Below is a small trained network, with its code and all its weights. Each question gives an input and a class and asks what happens when units are switched off, that is, made to give their printed mean instead of their output.

import numpy as np


def w(rows, s, z=0):
    codes = np.array(rows[::2]) - 128.0
    scale = np.full(codes.shape[1], s)
    scale[-1] = z or s
    return codes * scale


def norm(h):
    return h / np.sqrt((h * h).mean(-1, keepdims=True) + 1e-5)


def f(y):
    return y / 2 * (1 + np.tanh(0.7978845608 * (y + 0.044715 * y**3)))


def log_softmax(a):
    a = a - a.max(-1, keepdims=True)
    return a - np.log(np.exp(a).sum(-1, keepdims=True))


def net(x, mask):
    res = np.array(x, float).reshape(1, 7) / 4 @ E
    u = 0
    for l in range(2):
        y = f(norm(res) @ A[l][:, :-1].T + A[l][:, -1])
        res = res + np.where(mask[u : u + 11], y, B[l][:, -1]) @ B[l][:, :-1]
        u += 11
    return log_softmax(norm(res)[-1] @ U[:, :-1].T + U[:, -1])


A, B = {}, {}
E = w([
[80,118,176,126],'x0',
[74,141,133,86],'x1',
[141,130,114,126],'x2',
[190,3,175,124],'x3',
[5,79,87,146],'x4',
[88,114,183,133],'x5',
[84,171,105,38],'x6',
],0.0041)
A[0] = w([
[60,135,173,175,248],'L0N0',
[62,138,195,139,76],'L0N1',
[129,91,124,235,250],'L0N2',
[141,89,112,253,142],'L0N3',
[33,236,101,143,129],'L0N4',
[48,95,73,156,96],'L0N5',
[164,163,14,96,123],'L0N6',
[76,119,241,117,164],'L0N7',
[93,228,178,139,137],'L0N8',
[232,147,170,78,222],'L0N9',
[74,118,132,102,160],'L0N10',
],0.0069,0.0021)
B[0] = w([
[160,248,100,155,242],'L0N0',
[178,86,132,155,166],'L0N1',
[49,253,72,49,249],'L0N2',
[155,125,103,29,220],'L0N3',
[122,133,32,163,254],'L0N4',
[109,146,210,21,202],'L0N5',
[103,133,195,224,169],'L0N6',
[185,202,139,208,208],'L0N7',
[165,97,95,120,188],'L0N8',
[68,217,120,84,228],'L0N9',
[160,168,144,140,171],'L0N10',
],0.0052,0.0033)
A[1] = w([
[91,109,94,46,254],'L1N0',
[63,146,108,91,175],'L1N1',
[116,183,127,222,132],'L1N2',
[109,186,139,189,211],'L1N3',
[167,35,227,55,215],'L1N4',
[185,123,144,61,196],'L1N5',
[163,255,109,100,230],'L1N6',
[56,142,186,199,219],'L1N7',
[36,181,74,50,145],'L1N8',
[165,201,8,105,137],'L1N9',
[179,166,127,119,75],'L1N10',
],0.0079,0.0021)
B[1] = w([
[226,143,97,108,174],'L1N0',
[171,100,171,76,169],'L1N1',
[150,77,92,191,164],'L1N2',
[163,68,124,91,175],'L1N3',
[127,113,1,222,156],'L1N4',
[124,165,93,90,153],'L1N5',
[166,110,146,120,255],'L1N6',
[201,135,152,131,149],'L1N7',
[144,111,162,88,217],'L1N8',
[160,96,123,162,216],'L1N9',
[20,132,174,119,143],'L1N10',
],0.0058,0.0095)
U = w([
[217,87,185,135,165],'0',
[179,109,176,107,181],'1',
[121,168,19,188,115],'2',
[144,186,207,56,149],'3',
[153,145,166,153,152],'4',
[173,79,187,125,126],'5',
[128,166,170,74,100],'6',
[41,68,255,148,2],'7',
],0.0071,0.0049)

Each question gives the input, the list of numbers given to net, and the class t.
The units are the neurons (one row each of A and B). Each row of codes is followed by its name. A weight is (code - 128) times the scale printed after its matrix; where a second scale follows, it is the last column's (A, B and U).
mask holds one flag per neuron, layer by layer. A switched-off neuron (its flag False) gives its mean, the last column of its row in B, instead of its output. The means were averaged over made-up inputs and are rounded, as every weight is.
A unit's drop is (log p(t) with every unit on - log p(t) with that unit switched off) / (log p(t) with every unit on - log p(t) with every unit switched off).
The circuit of an input: a set's keep is (log p(t) with only the set's units on - log p(t) with every unit switched off) / (log p(t) with every unit on - log p(t) with every unit switched off). Starting from the 12 units with the biggest drops (on a tie, the unit counted first), units are removed one at a time, each time the one whose removal leaves the highest keep (on an exact tie, the one counted first), for as long as the keep stays at least 0.8.
circuit, biggest first: the units of the circuit, biggest drop first
top k neurons: the k neurons with the biggest drops, biggest first
top k neurons in layer l: the k neurons of layer l with the biggest drops, biggest first
drop when u is switched off: that unit's drop, to one decimal
input [5,-3,-2,1,3,-3,-8], class 6: circuit, biggest first -> (L0N2; L0N3)
input [8,-2,7,-8,-4,7,3], class 2: circuit, biggest first -> (L0N4)
input [-7,2,-1,8,8,4,8], class 2: top 2 neurons -> (L1N4; L0N2)
input [2,3,1,-5,8,1,-8], class 3: circuit, biggest first -> (L0N5; L1N4)
input [-1,-2,-7,-1,8,8,8], class 0: top 2 neurons in layer 0 -> (L0N2; L0N9)
input [1,-6,7,4,8,-7,-8], class 3: top 2 neurons in layer 0 -> (L0N2; L0N3)
input [-3,1,-5,8,-3,-6,-4], class 2: top 2 neurons in layer 0 -> (L0N0; L0N4)
input [6,-5,4,-5,8,1,-2], class 3: top 3 neurons in layer 1 -> (L1N4; L1N8; L1N1)
input [5,-5,-4,-7,-3,6,-1], class 2: top 2 neurons in layer 1 -> (L1N8; L1N1)
input [6,2,3,-1,1,-2,-7], class 6: top 2 neurons -> (L0N2; L0N3)
input [5,-4,8,-8,6,8,-1], class 0: drop when L0N5 is switched off -> 0.2
input [-2,-6,3,3,8,0,-3], class 3: drop when L0N5 is switched off -> 0.1
input [-1,6,4,8,1,1,-2], class 2: drop when L1N4 is switched off -> 0.5
input [-1,-5,-1,8,1,5,-2], class 2: top neuron -> (L1N4)
